The symbols move the states like this.
Q27 ζ Q404
Q27 θ Q551
Q159 ζ Q43
Q159 θ Q837
Q505 ζ Q202
Q505 θ Q212
Q45 ζ Q342
Q45 θ Q489
Q887 ζ Q83
Q887 θ Q571
Q389 ζ Q551
Q389 θ Q58
Q982 ζ Q380
Q982 θ Q997
Q901 ζ Q212
Q901 θ Q37
Q332 ζ Q748
Q332 θ Q380
Q209 ζ Q768
Q209 θ Q25
Q551 ζ Q545
Q551 θ Q707
Q958 ζ Q837
Q958 θ Q551
Q781 ζ Q957
Q781 θ Q901
Q261 ζ Q707
Q261 θ Q781
Q83 ζ Q885
Q83 θ Q770
Q347 ζ Q37
Q347 θ Q159
Q762 ζ Q87
Q762 θ Q993
Q437 ζ Q27
Q437 θ Q993
Q928 ζ Q738
Q928 θ Q762
Q217 ζ Q726
Q217 θ Q489
Q202 ζ Q832
Q202 θ Q958
Q432 ζ Q58
Q432 θ Q957
Q58 ζ Q437
Q58 θ Q784
Q596 ζ Q949
Q596 θ Q353
Q115 ζ Q462
Q115 θ Q222
Q342 ζ Q770
Q342 θ Q332
Q997 ζ Q859
Q997 θ Q768
Q726 ζ Q159
Q726 θ Q887
Q212 ζ Q958
Q212 θ Q202
Q571 ζ Q454
Q571 θ Q217
Q462 ζ Q83
Q462 θ Q332
Q832 ζ Q781
Q832 θ Q837
Q481 ζ Q87
Q481 θ Q938
Q559 ζ Q997
Q559 θ Q738
Q434 ζ Q273
Q434 θ Q768
Q787 ζ Q437
Q787 θ Q437
Q545 ζ Q726
Q545 θ Q347
Q362 ζ Q401
Q362 θ Q481
Q489 ζ Q332
Q489 θ Q982
Q885 ζ Q707
Q885 θ Q434
Q25 ζ Q31
Q25 θ Q579
Q353 ζ Q505
Q353 θ Q901
Q707 ζ Q347
Q707 θ Q960
Q859 ζ Q62
Q859 θ Q982
Q920 ζ Q105
Q920 θ Q789
Q405 ζ Q405
Q405 θ Q332
Q401 ζ Q209
Q401 θ Q265
Q69 ζ Q395
Q69 θ Q165
Q748 ζ Q987
Q748 θ Q395
Q938 ζ Q437
Q938 θ Q787
Q579 ζ Q928
Q579 θ Q327
Q31 ζ Q789
Q31 θ Q928
Q380 ζ Q395
Q380 θ Q859
Q165 ζ Q982
Q165 θ Q559
Q273 ζ Q887
Q273 θ Q45
Q105 ζ Q559
Q105 θ Q706
Q445 ζ Q362
Q445 θ Q27
Q738 ζ Q432
Q738 θ Q425
Q706 ζ Q557
Q706 θ Q370
Q557 ζ Q905
Q557 θ Q445
Q425 ζ Q419
Q425 θ Q62
Q770 ζ Q434
Q770 θ Q885
Q87 ζ Q327
Q87 θ Q557
Q905 ζ Q794
Q905 θ Q362
Q768 ζ Q920
Q768 θ Q31
Q784 ζ Q993
Q784 θ Q596
Q454 ζ Q960
Q454 θ Q405
Q62 ζ Q105
Q62 θ Q105
Q957 ζ Q993
Q957 θ Q557
Q753 ζ Q707
Q753 θ Q454
Q43 ζ Q753
Q43 θ Q958
Q837 ζ Q707
Q837 θ Q545
Q794 ζ Q481
Q794 θ Q401
Q993 ζ Q261
Q993 θ Q949
Q949 ζ Q781
Q949 θ Q993
Q37 ζ Q389
Q37 θ Q261
Q789 ζ Q706
Q789 θ Q738
Q222 ζ Q726
Q222 θ Q273
Q370 ζ Q25
Q370 θ Q419
Q327 ζ Q997
Q327 θ Q905
Q404 ζ Q265
Q404 θ Q432
Q395 ζ Q69
Q395 θ Q395
Q419 ζ Q794
Q419 θ Q432
Q987 ζ Q405
Q987 θ Q69
Q265 ζ Q787
Q265 θ Q404
Q960 ζ Q159
Q960 θ Q395

The rows follow the links: the fewer symbols apart two states are, the more alike their rows tend to be.

Each row is also shifted at random along 5 hidden directions that mean nothing.

Some states, each with a row of numbers:
Q261: [  19  -26 -171  143  296  323  112  320  107  411   28 -290  211 -101 -260  167  106   87 -155 -138 -174 -387  376 -102  370  -36   35  -93 -174   33  239 -343  154  -39  272 -625   29  557  -10 -271  195   55]
Q748: [-580  277  -53 -191  243   24  -16 -221  -36  238 -133 -273  449  533   35  404  508 -452  304  -67  141  228  -84  245  621   62  343  584  137   17 -627 -296  337  247  142 -312  222  196  347 -125 -345 -527]
Q445: [-114   60   -4  210  248  -96 -177  -29  379 -197 -310  -73  541   68  -89 -175  103  -93  194   61   81 -298  271   21   28 -194  -98 -388  541  411   51 -356  119 -203  382  202  -42 -181  284   60 -538 -505]
Q437: [ 738   46  121  -97  614  233  -66   90  410   77 -217  145 1070  141 -105  285  319 -293  307   14  414 -613  -55  299 -221 -304 -208 -309  291  403  471 -594 -125 -111  328  -54 -195  219  375  208 -691  280]
Q784: [-642 -530  362 -440  220 -109 -180  -31  194  434  -52  -68 -341 -253 -133  -92   -1 -362   80  394 -193   -8  260  -44 -221  348  260  168 -192   92  134   -8  -13 -162  405 -379 -106  226 -681 -138  375  -70]
Q25: [ -42 -188  -26  191 -213 -243  229  -47  -53 -431  340   87  -19 -401  169 -413  -88  472  -93 -287  -35  -95    7 -176 -377 -219 -423 -274   67  160    3  423 -360   36 -220  488  -94 -254  -99  232  -17  215]
Q596: [-294   18  637  356  416  220  -74  256  193 -289   57  -41  254 -131 -508  327  170  -67  259  -18  144 -587  119 -938  338 -153 -546  -95  130  -99  164 -140 -754 -190 -342 -382  178  665   69  282   56 -631]
Q395: [-462 -131    6 -391 -358 -261  -94 -313  -67  103  -31 -287 -806  266  135   32   24 -317  -98 -102  187  468  191 -202  285  425  255  553 -169 -309 -516  209   12  207  -17 -235  208 -218 -477 -178  426 -473]
Q957: [ -71 -272  -20  -33  360   94    6   32  229  281  127 -121  341 -373  -92  -36  204  -71  -98 -121  -14 -422  365  -38    7  -75 -169 -230    7  343  302 -165  -54  -74  397 -340  -77  360 -271  -59  -14  197]
Q212: [-852  216 -178 -194  305  296  487  458  105  302  -29 -455 1014  245 -245  149  317  433  409 -214 -313 -329  120  444   33 -170  295  399 -179  165 -341 -538  208  192   35 -467 -223  524  624 -141 -106  241]
Q958: [ 565   33   10  -71   -5  152  445  524   87   74  -25 -240  107  429  -60  -37 -212  531  176 -150 -221 -126 -110  227 -320  -55  300  161 -424 -217  162 -345   21   43 -114  -60 -158  -49  401  -43  -24  248]
Q762: [-435 -333   21 -144  306  -89   12  -78  194   91  182  -25  527 -434    6 -231  269    1   98 -121  -33 -323  237  138 -266 -130 -171 -219  128  469   96   11  -89  -35  314    8 -201  187 -223   84  -79  263]
Q738: [ 178 -712  616 -148   20 -552  248  -25   82 -276  491   95 -481 -168  203 -494 -254  230  281   26 -193  150 -262 -136 -719   74   33   99 -350   42  187  512 -526  -16 -196  610 -158 -351 -366  395   -9  -16]
Q37: [-373   19 -152   -1  144  241  189  397  111  314 -140 -406  178  116 -316   83   12  289   24  -18 -323 -241  363   12  184   51  273   95 -182   15    7 -416  242  -42  161 -526  -72  321  134 -293  247  -89]
Q209: [ 240 -314   37  467   49 -372  -61 -146   17 -168  266   56 -396 -282  215 -547 -257  147 -149  130 -393  188   73  -80   33   -1  101 -404  113  191  241  344  266 -208  292  545   61 -349 -153    3 -193 -434]
Q165: [ 472 -329   -6 -232  -82 -241  162 -267 -169  119  454 -138 -528  157  311   88  113 -235 -120 -336  162  333 -128  -59  177  204   87  418 -380 -181 -135  253  -62  313 -102  -30  219 -102 -345   -8  128  -10]
Q887: [-241  467 -275 -212 -389  294 -201  -45 -318   93 -331  393  -15 -104   17  154 -116  -51 -194  355   55  255 -296  361 -228   28   -4    6   47 -185 -147  142  171   -8 -236    3 -106  -56   13  -86  235  693]
Q419: [ 121 -410  365  127   52 -365  107  -24  265 -418  193   42   -5 -158  106 -472 -117  205  188  -80  -32 -125   20 -191 -441 -139 -216 -260   99  187  211  227 -401 -124   -6  554 -118 -335 -114  357 -288 -207]
Q781: [ 580 -359  346   -2  479  181  160  367  149  326  227 -130    7  -25 -197  165  -29   57   93   36 -170 -340   37 -171 -101   52   89    7 -413   11  536 -202 -149 -100  117 -360  -61  425 -130  -27  124  107]
Q217: [ -43  618 -148 -284 -435  347  -63   29 -261 -203 -345  386  298  183    0  326  -17   12   10   48  392   57 -472  244 -340 -126 -243  122   93 -340 -249   21 -259  135 -570   54 -121  -55  349  166   79  755]
Q505: [-205 -374  648 -168  286  -33  298  510  206  146   52 -259 -190  283 -229  -58 -199  233  475  279 -446  -77  -90 -159 -315  191  395  397 -536 -224  152 -166 -239  -97  -64 -216 -132  207   25   93  115 -295]
Q202: [ 405 -205  227  142  298   86  351  516   86  277  157 -337 -135  325 -127   28 -181  396  205   50 -499  -80  -67   40  -13   87  433  234 -483 -120  241 -283  159  -91   98 -238  -14  195  227 -100   12 -202]
Q753: [  47   97  -92 -549 -338  -24  218  249   32  140 -358 -169 -156  590  124  -96 -257  259  282  122 -108  319 -207  656 -573  197  627  439 -312 -226 -200 -260  261  132  -29   81 -264 -488  231 -104   83  320]
Q347: [-191  531 -223  469 -254  223  134  389   55 -253 -343 -283    3  334 -264   16 -213  441  -24 -104 -154 -112  213 -308  427 -122   32  -60  129 -292 -178 -319   91  -56 -247 -146  177  -45  547 -126    2 -522]
Q83: [-146  499   41  261  225  329 -275   23 -251  122 -254  414  335   55 -114  351   24 -284   60  583 -190  179 -445  237  265  -44  140  -53  200  -52   17  -43  366 -192   -8   -7   53  296  420  -26 -292  -15]
Q794: [ -31 -208   78  120  161 -290 -152 -106  332 -164 -186  -15  135   -2   42 -341  -46  -87  203  228  -83  -42  196   99 -154  -12  117 -313  343  414  108 -128  211 -201  428  382  -99 -369    4   39 -428 -497]
Q69: [ 425   52  -39 -192  -44  -34   88 -170  -92  -31  175 -148  -47  352  113  341  279 -219    7 -446  466   77  -61 -117  282   48 -115  371 -107 -181 -259  -61 -196  312 -232 -184  207  -18   28   58  -37  -80]
Q105: [ 534 -273 -148  545  374 -208  312 -109 -261   76  766 -125   68 -164  254 -114  160  210 -141 -322 -448  135  -82   67  514 -103  111  -82 -158  281   86  244  433  112  191  247  197  133  167  -38 -358 -268]

From each start, follow one symbol. Which state do you reach?
Answers are names.
new walk
[-318  208 -482  488  142   -9  157 -199 -365  -78  492   67  639 -433  168 -104  302  294 -184 -325 -306  -19  -29  227  411 -354 -160 -273  245  407 -233  256  381  116   24  258   90  206  378  -53 -243  163]
ζ	Q920
new walk
[  70 -507  593 -317  325  -14  242  431  211  354  105 -230 -309  164 -163  -51 -188  119  328  299 -394  -68  -87   -8 -474  256  439  384 -622 -186  304 -149 -147 -124  113 -250 -154  220 -234  -12  202    7]
θ	Q37
new walk
[-265 -224 -218  -24 -136 -301  235 -344 -282  -75  562  -90  -78 -268  276 -115  217  107 -169 -447   -8  215   32  -28  168   -6 -120  178 -124  138 -365  435  -26  334 -173  173  105  -24 -221   34   93   95]
ζ	Q859
new walk
[-452 -282   28 -166  -74  124  122  184   -3  292  175 -244 -333 -333 -167   -5    1  138 -196 -164 -128 -216  353 -338   19  128  -93  101 -349 -158   33   73 -228   28  -12 -569    5  390 -486 -187  661  227]
ζ	Q505
new walk
[-394 -107 -235   42 -214 -214  349 -115  -83 -347  392  -23  422 -400  175 -343  197  500  -41 -558   33 -201  107   20 -273 -314 -438 -157  103  285 -251  320 -304  212 -221  340 -128  -87   15  189  -28  402]
θ	Q370
new walk
[ 672  147  327   23   10   73 -106  254 -107  123 -351  310 -444  494   40   55 -497  -86  198  827 -358  474 -656  392 -344  230  621  156 -254 -313  278  -61  378 -248   -4  293 -114 -309  277    6 -225  -39]
ζ	Q159
new walk
[-388  569 -504  -37 -176  377 -185  -82 -365  210 -207  411  414 -267  -32  250   55  -85 -254  208  -41  126 -195  485   77 -110    1 -106  162  -17 -145   84  392   27  -90 -116  -64  234  226 -192  134  778]
θ	Q434
new walk
[ 697  180  321  -90  174   40  183  268   99  -55 -211 -140  103  958    2  275  -63   11  530  146    8  183 -466  279 -123   43  510  466 -178 -235  -89 -434  117   73 -136  127  -11 -245  663  119 -471 -402]
θ	Q395
new walk
[ 685  226  -46  143 -330  127  178  424   15 -222 -285  -51 -308  367  -97   -1 -451  455  -25   52  -37  -15 -123  -53 -269    5   95  -48 -168 -327  207 -205  -52  -50 -332   93  -72 -329  345    1   64  103]
ζ	Q726
new walk
[ 234 -201  279 -228  -33 -198  -12 -229 -114   27  203  -67 -537  315  174  181   66 -361   87  -36  168  395 -248 -163  187  276  162  536 -263 -282 -192  197 -146  189 -172  -16  216  -84 -233   62   76 -359]
ζ	Q395
new walk
[-124  180 -367  233  -29   50 -319 -123  294  -87 -372 -124  224 -153 -169 -103   65 -109 -226 -156  283 -366  660 -187  340 -101 -271 -550  565  281  100 -321  134 -174  398 -108   45  -74  -32 -200  -52 -312]
θ	Q551
new walk
[-804  307 -353 -489 -501  105 -242 -401 -385  273 -135  199 -260 -151  140  218  148 -370 -299   63  216  443  -88  258   76  181   24  376   -6 -222 -551  319  146  262 -173 -257   72   27 -351 -221  526  550]
ζ	Q332
new walk
[ 272  -32  -24  935  457 -138  216  -33 -198 -157  639  -75  227 -159   85 -141  147  267  -48 -190 -500   25 -102 -247  744 -288  -33 -245   95  236   48  221  328  -44   93  304  308  248  428   69 -544 -677]
ζ	Q105
new walk
[ 975 -255  -45   30  211  172  115  426  296  360  -71 -186 -215   63 -158   -1 -326   86 -160   53  -90 -316  291   -5  -62  107  201 -254 -340   14  726 -440  156 -145  331 -320 -124   59 -137 -232   52  168]
ζ	Q551
new walk
[ -62 -364  273  364  335 -340  243  -10  -43 -119  480  -42    7 -122  132 -349  -42  247  181   70 -548  176 -166   29   35  -59  209  -27  -89  242   24  278  171  -58  109  478   23  -63  139  158 -403 -450]
ζ	Q706
new walk
[ 160  298 -436  481 -341   62  120  244  -78  -34 -142 -376 -487  260  -67  -81 -265  419 -327 -144 -305  130  296 -191  571   66  239  -80  -27 -261  -92 -154  453  -30   -6 -151  217 -189  226 -333  180 -486]
ζ	Q753
